Below is a small trained network, with its code and all its weights. Each question gives an input and a class and asks what happens when units are switched off, that is, made to give their printed mean instead of their output.

import numpy as np


def w(rows, s, z=0):
    codes = np.array(rows[::2]) - 128.0
    scale = np.full(codes.shape[1], s)
    scale[-1] = z or s
    return codes * scale


def f(y):
    return y / 2 * (1 + np.tanh(0.7978845608 * (y + 0.044715 * y**3)))


def log_softmax(a):
    a = a - a.max(-1, keepdims=True)
    return a - np.log(np.exp(a).sum(-1, keepdims=True))


def net(x, mask):
    res = np.array(x, float).reshape(1, 3) / 4 @ E
    y = f(res @ A[0][:, :-1].T + A[0][:, -1])
    res = res + np.where(mask, y, B[0][:, -1]) @ B[0][:, :-1]
    return log_softmax(res[-1] @ U[:, :-1].T + U[:, -1])


A, B = {}, {}
E = w([
[63,83,204,185,108],'x0',
[98,84,89,81,6],'x1',
[187,137,153,202,56],'x2',
],0.014)
A[0] = w([
[108,113,125,113,183,200],'neuron 1',
[114,94,164,150,34,159],'neuron 2',
[158,142,4,66,151,186],'neuron 3',
[167,141,141,212,127,137],'neuron 4',
[70,78,138,131,131,255],'neuron 5',
[189,218,130,129,135,222],'neuron 6',
[157,141,134,122,107,102],'neuron 7',
[104,122,157,117,89,84],'neuron 8',
[113,131,166,122,204,140],'neuron 9',
[84,87,106,57,90,163],'neuron 10',
[124,140,114,118,154,120],'neuron 11',
],0.017,0.0062)
B[0] = w([
[147,225,100,157,129,180],'neuron 1',
[75,129,63,107,44,237],'neuron 2',
[175,198,1,76,74,251],'neuron 3',
[95,64,125,149,115,207],'neuron 4',
[124,187,128,163,130,194],'neuron 5',
[200,81,160,114,203,215],'neuron 6',
[191,99,132,115,125,146],'neuron 7',
[106,155,109,120,130,159],'neuron 8',
[141,149,160,159,210,201],'neuron 9',
[61,188,157,180,77,217],'neuron 10',
[127,175,126,92,127,147],'neuron 11',
],0.011,0.019)
U = w([
[118,169,198,159,204,175],'0',
[131,7,165,154,124,170],'1',
[121,137,143,82,123,13],'2',
[89,131,140,94,129,20],'3',
[148,111,129,65,178,3],'4',
[214,147,64,43,149,153],'5',
[43,174,67,96,34,216],'6',
],0.011,0.0053)

Each question gives the input, the list of numbers given to net, and the class t.
The units are the neurons (one row each of A and B). Each row of codes is followed by its name. A weight is (code - 128) times the scale printed after its matrix; where a second scale follows, it is the last column's (A, B and U).
mask holds one flag per neuron, in row order. A switched-off neuron (its flag False) gives its mean, the last column of its row in B, instead of its output. The means were averaged over made-up inputs and are rounded, as every weight is.
A unit's drop is (log p(t) with every unit on - log p(t) with that unit switched off) / (log p(t) with every unit on - log p(t) with every unit switched off).
The circuit of an input: a set's keep is (log p(t) with only the set's units on - log p(t) with every unit switched off) / (log p(t) with every unit on - log p(t) with every unit switched off). Starting from all 11 units, units are removed one at a time, each time the one whose removal leaves the highest keep (on an exact tie, the one counted first), for as long as the keep stays at least 0.8.
units of the circuit, in order: the units of the circuit, biggest drop first
top k neurons: the k neurons with the biggest drops, biggest first
drop of u: that unit's drop, to one decimal
input [1,-3,0], class 0: units of the circuit, in order : neuron 3
input [7,-6,4], class 1: units of the circuit, in order : neuron 4; neuron 3
input [-2,2,6], class 1: top 2 neurons : neuron 3; neuron 10
input [7,-5,6], class 1: units of the circuit, in order : neuron 3; neuron 4
input [-4,-3,7], class 1: top 2 neurons : neuron 3; neuron 4
input [-4,-8,6], class 0: top 3 neurons : neuron 3; neuron 2; neuron 9
input [0,-1,-2], class 5: top 3 neurons : neuron 10; neuron 2; neuron 4
input [2,0,-5], class 0: top 2 neurons : neuron 2; neuron 3
input [-3,-3,6], class 1: drop of neuron 3 : 0.3
input [-4,1,-1], class 5: drop of neuron 2 : 0.2
input [8,-3,-1], class 0: drop of neuron 3 : 0.2
input [0,-7,-4], class 0: drop of neuron 9 : 0.0
